Below are the code and all the weights of a small trained network. Each question names an input and a class and asks about switching units off, where a switched-off unit gives its printed mean instead of its output.

import numpy as np


def w(rows, s, z=0):
    codes = np.array(rows[::2]) - 128.0
    scale = np.full(codes.shape[1], s)
    scale[-1] = z or s
    return codes * scale


def f(y):
    return np.maximum(y, 0)


def log_softmax(a):
    a = a - a.max(-1, keepdims=True)
    return a - np.log(np.exp(a).sum(-1, keepdims=True))


def net(x, mask):
    res = np.array(x, float).reshape(1, 8) / 4 @ E
    y = f(res @ A[0][:, :-1].T + A[0][:, -1])
    res = res + np.where(mask, y, B[0][:, -1]) @ B[0][:, :-1]
    return log_softmax(res[-1] @ U[:, :-1].T + U[:, -1])


A, B = {}, {}
E = w([
[19,55,91,10,125],'x0',
[130,133,127,126,127],'x1',
[132,125,127,128,133],'x2',
[135,124,128,125,135],'x3',
[136,129,127,126,138],'x4',
[130,127,128,128,128],'x5',
[83,197,2,196,207],'x6',
[199,51,25,110,59],'x7',
],0.0096)
A[0] = w([
[121,160,147,190,171,144],'N1',
[96,138,174,104,153,1],'N2',
[140,91,112,63,93,93],'N3',
[185,142,148,177,112,178],'N4',
[146,135,170,129,133,15],'N5',
[138,68,102,71,85,140],'N6',
[70,143,113,74,148,143],'N7',
[154,107,206,117,98,178],'N8',
[148,148,176,101,91,210],'N9',
[119,84,165,98,114,65],'N10',
[129,182,145,209,164,137],'N11',
[120,131,139,138,178,69],'N12',
[175,133,75,119,119,178],'N13',
[188,133,144,154,103,11],'N14',
[55,106,140,75,167,78],'N15',
[195,134,116,173,96,114],'N16',
[162,88,78,156,99,65],'N17',
[45,147,154,147,140,80],'N18',
[153,98,248,115,130,90],'N19',
[147,112,210,123,97,67],'N20',
[115,66,151,113,115,119],'N21',
],0.015,0.0073)
B[0] = w([
[201,128,170,129,116,212],'N1',
[18,2,159,192,230,159],'N2',
[165,99,224,182,168,201],'N3',
[93,150,42,87,97,224],'N4',
[160,168,55,38,23,148],'N5',
[147,104,204,184,147,230],'N6',
[80,129,82,107,168,207],'N7',
[53,135,71,121,87,243],'N8',
[74,67,153,143,164,221],'N9',
[179,77,203,190,154,181],'N10',
[223,132,208,170,90,234],'N11',
[162,146,141,90,78,152],'N12',
[63,88,81,128,162,201],'N13',
[22,46,211,213,221,169],'N14',
[76,181,41,36,104,208],'N15',
[84,138,27,84,144,204],'N16',
[74,193,43,37,88,186],'N17',
[149,181,111,79,91,190],'N18',
[74,174,42,89,103,248],'N19',
[103,180,58,103,81,211],'N20',
[187,193,181,174,73,188],'N21',
],0.0095,0.013)
U = w([
[123,231,65,91,93,185],'0',
[26,122,101,159,150,255],'1',
[199,122,247,228,152,73],'2',
],0.012,0.00074)

Each question gives the input, the list of numbers given to net, and the class t.
The units are the neurons (one row each of A and B). Each row of codes is followed by its name. A weight is (code - 128) times the scale printed after its matrix; where a second scale follows, it is the last column's (A, B and U).
mask holds one flag per neuron, in row order. A switched-off neuron (its flag False) gives its mean, the last column of its row in B, instead of its output. The means were averaged over made-up inputs and are rounded, as every weight is.
A unit's drop is (log p(t) with every unit on - log p(t) with that unit switched off) / (log p(t) with every unit on - log p(t) with every unit switched off).
The circuit of an input: a set's keep is (log p(t) with only the set's units on - log p(t) with every unit switched off) / (log p(t) with every unit on - log p(t) with every unit switched off). Starting from the 12 units with the biggest drops (on a tie, the unit counted first), units are removed one at a time, each time the one whose removal leaves the highest keep (on an exact tie, the one counted first), for as long as the keep stays at least 0.8.
units of the circuit, in order: the units of the circuit, biggest drop first
top k neurons: the k neurons with the biggest drops, biggest first
drop of u: that unit's drop, to one decimal
input [-5,8,4,-7,5,3,1,-6], class 2: top neuron	[N11]
input [2,5,-3,-6,3,8,1,-6], class 0: top 2 neurons	[N18 N14]
input [-7,8,-6,-4,4,-6,1,-6], class 2: top 2 neurons	[N11 N1]
input [8,-6,4,-7,-5,1,2,-6], class 0: top 2 neurons	[N15 N18]
input [0,-6,-1,-8,2,-6,-8,3], class 1: top 3 neurons	[N8 N19 N11]
input [5,-1,-8,-1,-1,8,1,-6], class 0: top 3 neurons	[N18 N15 N14]
input [0,-2,2,-2,-1,-5,-2,3], class 1: top 3 neurons	[N11 N1 N10]
input [8,-5,2,7,1,-2,8,-5], class 0: top 2 neurons	[N15 N18]
input [2,-7,4,7,-1,2,-7,7], class 2: top 2 neurons	[N3 N6]
input [-6,-4,-4,3,0,-7,0,6], class 1: top 2 neurons	[N14 N13]
input [5,-7,2,8,-5,4,1,-5], class 0: top 3 neurons	[N15 N18 N14]
input [-8,4,-5,2,7,-7,0,3], class 1: drop of N13	0.2
input [6,5,-2,-7,-8,-3,3,-8], class 0: drop of N6	0.1
input [-7,-2,-4,-2,-1,1,-4,8], class 1: units of the circuit, in order	[N14]
input [1,-6,-8,-8,1,-1,-8,6], class 2: drop of N10	0.3
